Below is a small trained network, with its code and all its weights. Each question gives an input and a target symbol and asks what happens when units are switched off, that is, made to give their printed mean instead of their output.

import numpy as np


def w(rows, s, z=0):
    codes = np.array(rows[::2]) - 128.0
    scale = np.full(codes.shape[1], s)
    scale[-1] = z or s
    return codes * scale


def f(y):
    return y / 2 * (1 + np.tanh(0.7978845608 * (y + 0.044715 * y**3)))


def softmax(a):
    e = np.exp(a - a.max(-1, keepdims=True))
    return e / e.sum(-1, keepdims=True)


def log_softmax(a):
    a = a - a.max(-1, keepdims=True)
    return a - np.log(np.exp(a).sum(-1, keepdims=True))


def net(x, mask):
    ids = ['ΘΞΠΣΦαβγδεζηλμψω'.index(c) for c in x.split()]
    T = len(ids)
    res = E[ids] + P[:T]
    u = 0
    for l in range(3):
        q, k, v = (res @ M[l].T for M in (Q, K, V))
        z = softmax(np.where(np.tri(T) > 0, q @ k.T / 3**0.5, -1e9)) @ v
        res = res + np.where(mask[u], z, O[l][:, -1]) @ O[l][:, :-1]
        u += 1
        y = f(res @ A[l][:, :-1].T + A[l][:, -1])
        res = res + np.where(mask[u : u + 4], y, B[l][:, -1]) @ B[l][:, :-1]
        u += 4
    return log_softmax(res[-1] @ U[:, :-1].T + U[:, -1])


Q, K, V, O, A, B = {}, {}, {}, {}, {}, {}
E = w([
[24,187,104,102,51,141,92,198,106,165,206],'Θ',
[89,236,93,114,157,153,70,168,98,82,68],'Ξ',
[139,217,53,78,151,113,124,200,206,74,149],'Π',
[115,60,116,145,70,148,125,114,167,81,51],'Σ',
[141,53,157,103,82,92,199,228,166,143,130],'Φ',
[197,150,114,50,127,135,116,82,168,77,104],'α',
[84,94,71,100,137,79,116,61,79,161,137],'β',
[139,128,49,90,162,173,140,161,166,94,180],'γ',
[136,46,140,95,136,107,158,107,151,107,176],'δ',
[90,106,92,139,178,140,163,98,179,185,128],'ε',
[88,177,9,58,102,149,176,96,147,122,80],'ζ',
[104,51,159,73,71,123,132,87,89,160,147],'η',
[177,212,128,119,117,128,104,154,112,32,222],'λ',
[165,133,69,203,120,203,203,116,81,69,108],'μ',
[95,207,98,138,161,124,150,131,175,246,88],'ψ',
[90,159,146,117,92,90,112,96,67,190,85],'ω',
],0.014)
P = w([
[51,84,135,64,249,71,252,57,16,164,195],'0',
[62,99,159,75,180,129,163,106,97,113,176],'1',
[72,140,150,56,113,196,162,75,124,165,154],'2',
[84,152,129,76,75,205,160,88,146,153,160],'3',
[86,159,130,97,72,204,121,142,195,120,123],'4',
[114,150,89,101,40,167,103,188,174,94,77],'5',
[147,200,88,136,35,179,160,148,212,129,62],'6',
[87,229,93,204,81,209,142,171,225,103,43],'7',
],0.0045)
Q[0] = w([
[187,134,172,200,150,59,66,148,93,130,139],'L0H1',
[148,150,72,167,97,185,105,197,103,151,101],'L0H1',
[168,184,206,173,254,104,108,165,122,92,164],'L0H1',
],0.006)
K[0] = w([
[138,79,145,129,254,71,120,132,117,127,249],'L0H1',
[141,73,172,147,66,111,61,140,116,98,139],'L0H1',
[111,160,150,59,230,146,168,62,47,88,199],'L0H1',
],0.0053)
V[0] = w([
[183,39,146,187,155,126,134,127,104,63,185],'L0H1',
[123,107,148,154,3,137,62,182,103,76,94],'L0H1',
[96,171,85,125,184,78,78,52,31,182,161],'L0H1',
],0.0061)
O[0] = w([
[184,118,230,129,210,224,28,124,152,127,218,3],'L0H1',
[131,254,189,202,91,166,146,59,222,136,150,84],'L0H1',
[141,90,123,18,140,83,120,67,23,107,56,119],'L0H1',
],0.0056,0.0031)
A[0] = w([
[172,150,90,171,121,217,178,92,114,41,95,167],'L0N1',
[119,253,147,108,115,236,57,132,143,28,230,251],'L0N2',
[161,154,198,48,116,76,162,189,104,124,202,227],'L0N3',
[198,119,99,68,221,134,123,89,153,49,139,227],'L0N4',
],0.005,0.0021)
B[0] = w([
[145,116,157,154,76,167,154,184,109,43,119,254],'L0N1',
[71,102,50,98,45,49,154,110,50,35,73,234],'L0N2',
[138,156,183,100,120,67,111,103,92,164,187,175],'L0N3',
[120,161,62,2,54,86,152,192,134,84,181,178],'L0N4',
],0.0077,0.0036)
Q[1] = w([
[87,140,41,127,26,170,116,177,191,50,170],'L1H1',
[9,176,96,60,4,169,218,109,197,113,119],'L1H1',
[239,75,115,194,228,142,141,133,117,186,113],'L1H1',
],0.004)
K[1] = w([
[169,97,214,209,62,139,122,154,120,118,147],'L1H1',
[128,126,152,253,69,216,182,182,167,77,89],'L1H1',
[49,68,105,16,142,100,103,81,94,168,70],'L1H1',
],0.0045)
V[1] = w([
[235,149,153,76,192,117,10,67,110,119,179],'L1H1',
[230,160,182,141,71,168,115,208,122,61,92],'L1H1',
[72,253,103,119,17,24,52,33,127,55,69],'L1H1',
],0.0044)
O[1] = w([
[154,166,124,116,184,124,1,72,131,84,63,2],'L1H1',
[150,138,56,221,38,116,179,116,128,174,144,172],'L1H1',
[149,180,208,137,196,63,192,92,123,109,172,158],'L1H1',
],0.0071,0.0084)
A[1] = w([
[133,2,93,153,121,115,126,128,169,110,127,140],'L1N1',
[169,115,101,133,106,159,138,151,172,127,77,248],'L1N2',
[85,151,130,74,156,148,96,138,135,161,183,243],'L1N3',
[117,85,160,139,114,107,146,126,169,189,135,250],'L1N4',
],0.0072,0.0019)
B[1] = w([
[78,132,181,231,149,156,110,124,27,135,63,212],'L1N1',
[108,164,130,145,107,169,178,71,61,94,145,252],'L1N2',
[163,100,115,86,167,155,158,159,91,185,254,179],'L1N3',
[134,174,220,186,146,43,163,92,74,129,159,219],'L1N4',
],0.0075,0.0047)
Q[2] = w([
[103,125,216,157,224,89,173,57,32,190,151],'L2H1',
[243,45,188,172,206,95,2,173,231,148,151],'L2H1',
[158,101,168,124,148,159,51,98,181,141,40],'L2H1',
],0.0054)
K[2] = w([
[40,252,47,83,35,116,142,87,180,166,136],'L2H1',
[69,112,82,49,187,152,118,64,72,133,131],'L2H1',
[98,8,129,54,192,102,80,101,77,143,132],'L2H1',
],0.0043)
V[2] = w([
[75,201,58,116,159,141,134,94,173,103,51],'L2H1',
[107,185,80,85,116,49,113,254,148,173,208],'L2H1',
[78,127,170,151,118,80,87,74,132,204,96],'L2H1',
],0.007)
O[2] = w([
[119,154,156,134,121,36,100,173,78,108,40,74],'L2H1',
[127,57,47,210,92,70,111,146,171,169,133,116],'L2H1',
[18,82,151,190,120,79,255,69,171,78,175,2],'L2H1',
],0.0081,0.0095)
A[2] = w([
[186,122,45,125,105,147,122,165,95,134,129,175],'L2N1',
[117,92,113,132,45,73,95,103,253,97,154,248],'L2N2',
[165,90,92,100,104,140,208,178,98,115,53,143],'L2N3',
[213,107,197,113,155,71,100,166,99,230,118,228],'L2N4',
],0.0058,0.0014)
B[2] = w([
[148,147,111,124,62,169,49,140,207,146,176,242],'L2N1',
[123,190,23,200,174,145,195,107,125,95,104,156],'L2N2',
[41,45,180,104,27,36,180,147,226,164,133,244],'L2N3',
[189,144,30,72,169,198,217,152,148,68,2,178],'L2N4',
],0.0068,0.011)
U = w([
[159,140,69,188,112,100,88,188,181,112,69,6],'Θ',
[139,86,133,127,128,143,76,156,211,161,164,195],'Ξ',
[55,112,143,204,115,106,66,132,81,241,246,254],'Π',
[19,149,161,89,121,115,202,76,46,27,117,163],'Σ',
[155,101,108,157,112,125,118,114,111,130,93,110],'Φ',
[198,218,134,98,204,198,169,163,86,137,103,73],'α',
[122,106,161,93,130,139,133,77,141,175,171,165],'β',
[251,120,128,121,109,98,126,54,247,115,94,203],'γ',
[96,76,32,200,83,121,133,42,146,107,117,108],'δ',
[38,9,185,94,44,43,115,128,191,178,94,18],'ε',
[93,119,128,142,133,47,116,243,11,86,19,179],'ζ',
[102,131,156,108,3,178,55,160,130,193,110,115],'η',
[121,209,216,102,142,96,134,88,130,176,226,121],'λ',
[153,89,98,93,149,122,170,124,91,96,125,135],'μ',
[217,150,95,155,102,35,131,105,57,60,135,113],'ψ',
[64,66,107,124,146,168,133,185,85,131,109,20],'ω',
],0.0047,0.0025)

Each question gives the input, a string of symbols that net reads in full, and the target symbol t.
The units are the heads (3 rows each of Q, K, V and O) and the neurons (one row each of A and B). Each row of codes is followed by its name. A weight is (code - 128) times the scale printed after its matrix; where a second scale follows, it is the last column's (O, A, B and U).
mask holds one flag per unit, layer by layer, with each layer's heads first. A switched-off unit (its flag False) gives its mean, the last column of its rows in O or B, instead of its output. The means were averaged over made-up inputs and are rounded, as every weight is.
A unit's drop is (log p(t) with every unit on - log p(t) with that unit switched off) / (log p(t) with every unit on - log p(t) with every unit switched off).
The circuit of an input: a set's keep is (log p(t) with only the set's units on - log p(t) with every unit switched off) / (log p(t) with every unit on - log p(t) with every unit switched off). Starting from the 12 units with the biggest drops (on a tie, the unit counted first), units are removed one at a time, each time the one whose removal leaves the highest keep (on an exact tie, the one counted first), for as long as the keep stays at least 0.8.
circuit, biggest first: the units of the circuit, biggest drop first
unit that matters most: the unit with the biggest drop
k most important neurons: the k neurons with the biggest drops, biggest first
k most important neurons of layer l: the k neurons of layer l with the biggest drops, biggest first
input γ Θ β, target δ: circuit, biggest first	L2H1
input μ η μ ω μ ψ, target α: 3 most important neurons of layer 0	L0N1; L0N2; L0N4
input ψ ω λ μ ζ Φ Ξ Θ, target δ: circuit, biggest first	L0H1; L2H1; L0N2; L2N2
input μ ψ ζ μ ζ ψ Φ Φ, target Π: 3 most important neurons	L2N4; L1N4; L1N2
input λ ζ ψ μ δ μ Φ ψ, target Π: circuit, biggest first	L0H1; L2H1; L2N4
input ε β ε Φ Σ μ Φ Θ, target δ: circuit, biggest first	L0H1; L0N2; L2H1; L2N2
input Π Φ Φ γ, target δ: circuit, biggest first	L2H1; L0N2; L2N2; L0H1
input ζ Φ Φ ζ μ ζ, target η: circuit, biggest first	L0N1; L1H1; L2H1; L2N1
input Σ μ δ λ μ ζ Φ, target ζ: 4 most important neurons	L1N4; L0N2; L0N4; L0N1
input η Φ γ, target δ: circuit, biggest first	L2H1; L0N2; L0N3; L1N4
input ψ μ Π Θ μ ζ, target η: circuit, biggest first	L2H1; L0N1; L2N1; L1H1
input Φ Ξ μ λ ζ ζ ω μ, target η: 3 most important neurons	L0N1; L2N3; L2N1
input Φ Φ Θ μ α Θ ε, target δ: 3 most important neurons	L1N4; L0N1; L2N2
input Σ γ μ Ξ λ, target η: 3 most important neurons	L0N1; L0N2; L2N1
input Φ ζ Σ ε Φ Θ δ, target δ: most important neuron of layer 0	L0N1
input ε γ Φ ζ μ μ Φ, target α: 3 most important neurons of layer 2	L2N4; L2N3; L2N1
input Ξ Θ μ α α, target η: 2 most important neurons	L0N1; L0N4
input Θ γ β ω ω μ η, target α: 2 most important neurons	L0N1; L2N4
input α Θ δ λ η ζ Π, target Θ: 2 most important neurons	L0N1; L2N2
input ζ ω ψ ω ψ ω, target ε: circuit, biggest first	L2H1
input Φ Θ δ, target δ: circuit, biggest first	L2H1; L2N2
input Φ Σ Ξ, target Σ: 2 most important neurons of layer 0	L0N2; L0N1
input μ μ β, target α: 2 most important neurons of layer 2	L2N4; L2N3
input ε ω ζ Ξ, target ζ: circuit, biggest first	L2H1; L0H1
input λ ζ ζ γ μ μ Σ Ξ, target Σ: 2 most important neurons of layer 0	L0N2; L0N4
input μ ζ δ, target ζ: 2 most important neurons of layer 1	L1N1; L1N4
input Π λ Φ ψ λ Σ Θ, target Σ: unit that matters most	L0N2
input μ Σ μ Φ γ λ, target δ: 2 most important neurons	L0N2; L1N4
input μ μ μ ω, target α: 2 most important neurons of layer 0	L0N1; L0N2
input Θ μ Ξ, target η: 2 most important neurons of layer 0	L0N1; L0N2
